Below is a small trained network, with its code and all its weights. Each question gives an input and a target symbol and asks what happens when units are switched off, that is, made to give their printed mean instead of their output.

import numpy as np


def w(rows, s, z=0):
    codes = np.array(rows[::2]) - 128.0
    scale = np.full(codes.shape[1], s)
    scale[-1] = z or s
    return codes * scale


def f(y):
    return y / 2 * (1 + np.tanh(0.7978845608 * (y + 0.044715 * y**3)))


def softmax(a):
    e = np.exp(a - a.max(-1, keepdims=True))
    return e / e.sum(-1, keepdims=True)


def log_softmax(a):
    a = a - a.max(-1, keepdims=True)
    return a - np.log(np.exp(a).sum(-1, keepdims=True))


def net(x, mask):
    ids = ['Ψβεμφω'.index(c) for c in x.split()]
    T = len(ids)
    res = E[ids] + P[:T]
    u = 0
    for l in range(3):
        q, k, v = (res @ M[l].T for M in (Q, K, V))
        z = softmax(np.where(np.tri(T) > 0, q @ k.T / 3**0.5, -1e9)) @ v
        res = res + np.where(mask[u], z, O[l][:, -1]) @ O[l][:, :-1]
        u += 1
        y = f(res @ A[l][:, :-1].T + A[l][:, -1])
        res = res + np.where(mask[u : u + 4], y, B[l][:, -1]) @ B[l][:, :-1]
        u += 4
    return log_softmax(res[-1] @ U[:, :-1].T + U[:, -1])


Q, K, V, O, A, B = {}, {}, {}, {}, {}, {}
E = w([
[157,152,86,40],'Ψ',
[118,37,101,210],'β',
[164,124,51,140],'ε',
[206,81,62,255],'μ',
[238,178,163,102],'φ',
[90,66,79,101],'ω',
],0.0093)
P = w([
[45,196,77,101],'0',
[126,44,167,151],'1',
[143,43,158,121],'2',
[140,42,164,81],'3',
[106,153,145,162],'4',
[97,142,90,179],'5',
[83,130,80,195],'6',
[92,114,55,133],'7',
[144,160,67,106],'8',
[136,198,35,102],'9',
[16,88,96,115],'10',
[180,139,161,192],'11',
[254,157,161,161],'12',
[111,147,132,43],'13',
],0.007)
Q[0] = w([
[209,117,15,127],'L0H1',
[153,115,87,115],'L0H1',
[190,3,86,136],'L0H1',
],0.015)
K[0] = w([
[101,246,59,51],'L0H1',
[107,169,141,132],'L0H1',
[34,248,94,145],'L0H1',
],0.013)
V[0] = w([
[91,95,185,225],'L0H1',
[131,157,44,255],'L0H1',
[148,163,61,121],'L0H1',
],0.0094)
O[0] = w([
[150,127,2,171,2],'L0H1',
[180,221,97,25,215],'L0H1',
[136,164,192,63,239],'L0H1',
],0.0097,0.0033)
A[0] = w([
[36,148,165,181,147],'L0N1',
[209,166,140,195,165],'L0N2',
[255,63,129,153,60],'L0N3',
[138,88,122,194,251],'L0N4',
],0.0084,0.0021)
B[0] = w([
[188,170,68,192,101],'L0N1',
[68,40,105,255,251],'L0N2',
[70,89,179,18,224],'L0N3',
[136,214,153,20,162],'L0N4',
],0.0068,0.0012)
Q[1] = w([
[112,192,86,185],'L1H1',
[164,72,121,49],'L1H1',
[252,59,126,161],'L1H1',
],0.012)
K[1] = w([
[186,2,143,166],'L1H1',
[50,220,86,192],'L1H1',
[222,212,128,142],'L1H1',
],0.0085)
V[1] = w([
[37,108,11,107],'L1H1',
[208,219,155,187],'L1H1',
[178,198,117,169],'L1H1',
],0.012)
O[1] = w([
[248,151,185,157,150],'L1H1',
[78,86,42,63,7],'L1H1',
[110,96,60,69,42],'L1H1',
],0.012,0.0019)
A[1] = w([
[254,95,25,130,33],'L1N1',
[112,71,229,94,252],'L1N2',
[74,127,90,99,25],'L1N3',
[107,175,97,161,112],'L1N4',
],0.0079,0.0032)
B[1] = w([
[123,41,196,137,163],'L1N1',
[112,178,1,167,255],'L1N2',
[140,81,233,139,142],'L1N3',
[115,104,145,123,118],'L1N4',
],0.0091,0.0066)
Q[2] = w([
[137,86,246,147],'L2H1',
[137,143,116,121],'L2H1',
[77,156,180,71],'L2H1',
],0.011)
K[2] = w([
[145,190,2,224],'L2H1',
[142,124,116,120],'L2H1',
[113,194,175,126],'L2H1',
],0.0083)
V[2] = w([
[148,211,97,110],'L2H1',
[131,220,235,83],'L2H1',
[174,164,122,4],'L2H1',
],0.011)
O[2] = w([
[131,55,47,141,149],'L2H1',
[127,91,41,167,201],'L2H1',
[127,11,142,223,253],'L2H1',
],0.011,0.0033)
A[2] = w([
[145,53,81,145,49],'L2N1',
[101,199,2,122,160],'L2N2',
[125,182,105,196,220],'L2N3',
[79,238,87,116,3],'L2N4',
],0.009,0.0053)
B[2] = w([
[143,143,103,82,185],'L2N1',
[62,148,205,207,254],'L2N2',
[170,200,99,42,222],'L2N3',
[167,7,100,114,162],'L2N4',
],0.017,0.0096)
U = w([
[163,97,67,135,101],'Ψ',
[216,100,204,163,88],'β',
[148,186,138,186,91],'ε',
[81,118,154,100,108],'μ',
[252,165,144,142,254],'φ',
[147,150,196,13,121],'ω',
],0.0045,0.0033)

Each question gives the input, a string of symbols that net reads in full, and the target symbol t.
The units are the heads (3 rows each of Q, K, V and O) and the neurons (one row each of A and B). Each row of codes is followed by its name. A weight is (code - 128) times the scale printed after its matrix; where a second scale follows, it is the last column's (O, A, B and U).
mask holds one flag per unit, layer by layer, with each layer's heads first. A switched-off unit (its flag False) gives its mean, the last column of its rows in O or B, instead of its output. The means were averaged over made-up inputs and are rounded, as every weight is.
A unit's drop is (log p(t) with every unit on - log p(t) with that unit switched off) / (log p(t) with every unit on - log p(t) with every unit switched off).
The circuit of an input: a set's keep is (log p(t) with only the set's units on - log p(t) with every unit switched off) / (log p(t) with every unit on - log p(t) with every unit switched off). Starting from the 12 units with the biggest drops (on a tie, the unit counted first), units are removed one at a time, each time the one whose removal leaves the highest keep (on an exact tie, the one counted first), for as long as the keep stays at least 0.8.
units of the circuit, in order: the units of the circuit, biggest drop first
most important unit: the unit with the biggest drop
top k neurons: the k neurons with the biggest drops, biggest first
top k neurons in layer l: the k neurons of layer l with the biggest drops, biggest first
input ε μ φ φ, target Ψ: units of the circuit, in order	[L2H1; L0H1; L1H1; L2N2]
input β β β β φ ε φ ω ω ω ω, target φ: units of the circuit, in order	[L1H1; L2N2]
input φ φ μ ω β ω ω, target ω: units of the circuit, in order	[L1H1; L2H1; L0H1]
input μ ω ε, target β: units of the circuit, in order	[L2H1; L1N1; L1H1; L0H1]
input ω μ φ ω, target ε: top 2 neurons in layer 0	[L0N3; L0N4]
input φ φ β β φ ω μ ω φ μ, target ω: units of the circuit, in order	[L2H1; L1H1]
input Ψ ε ω ω Ψ φ Ψ φ ω ω φ μ ω, target μ: top 2 neurons	[L2N2; L1N2]
input ε φ φ ε ω ε ε, target Ψ: units of the circuit, in order	[L2H1; L0H1]
input ε ω φ φ ω, target Ψ: top 2 neurons	[L2N2; L1N1]
input ω μ φ ω μ φ ε ε ω ω β ω φ Ψ, target ε: most important unit	L2H1
input μ ω β μ ω β β μ, target β: units of the circuit, in order	[L0H1; L1H1; L2H1]
input μ μ β Ψ ε ω ω ω Ψ, target β: units of the circuit, in order	[L1H1; L2H1; L0H1]
input φ ω μ, target ω: top 3 neurons	[L1N3; L2N2; L0N3]
input ω β ω ω, target ε: units of the circuit, in order	[L2H1; L1N2; L2N2; L1H1]
input β ω β Ψ μ ω ε ω β β β, target φ: top 2 neurons	[L2N2; L0N1]
input μ Ψ ε β ω β μ ω ω μ, target β: units of the circuit, in order	[L1H1; L0H1; L2H1]
input μ μ ω ω Ψ μ φ ε ε, target β: units of the circuit, in order	[L1H1; L2H1; L0H1; L1N1]
input Ψ μ ε β ω φ μ β μ, target μ: units of the circuit, in order	[L1H1; L0H1; L2N2; L2H1]
input ω β φ, target ε: units of the circuit, in order	[L1N2; L2H1; L2N2; L1H1]
input φ φ Ψ, target μ: units of the circuit, in order	[L1H1]
input ω φ φ μ ω μ ω ω φ Ψ ω ω φ, target ε: most important unit	L1N2
input Ψ β μ Ψ μ β Ψ β β β ε μ ω, target μ: top 3 neurons	[L2N2; L1N2; L2N4]
input β μ ω μ β ω φ ω Ψ φ β, target φ: units of the circuit, in order	[L0H1; L1H1; L2N2]
input ε ω μ Ψ μ β ω β ω β μ μ Ψ, target Ψ: top 2 neurons in layer 0	[L0N2; L0N3]
input ω β ω ω φ β φ φ Ψ μ φ μ ω Ψ, target ε: top 2 neurons	[L2N2; L1N1]
input μ ω β ω ω Ψ ω β, target β: top 3 neurons	[L1N1; L2N3; L0N3]
input μ Ψ Ψ ε ω β, target β: top 3 neurons	[L1N1; L2N3; L1N2]
input ε μ μ Ψ ε ω φ φ Ψ φ μ μ ω β, target Ψ: top neuron	[L2N2]
input φ ω ω ω φ ω μ ω ω ε, target ω: top 3 neurons in layer 0	[L0N3; L0N1; L0N2]
input φ φ β φ μ φ, target ω: top 2 neurons	[L2N2; L1N3]
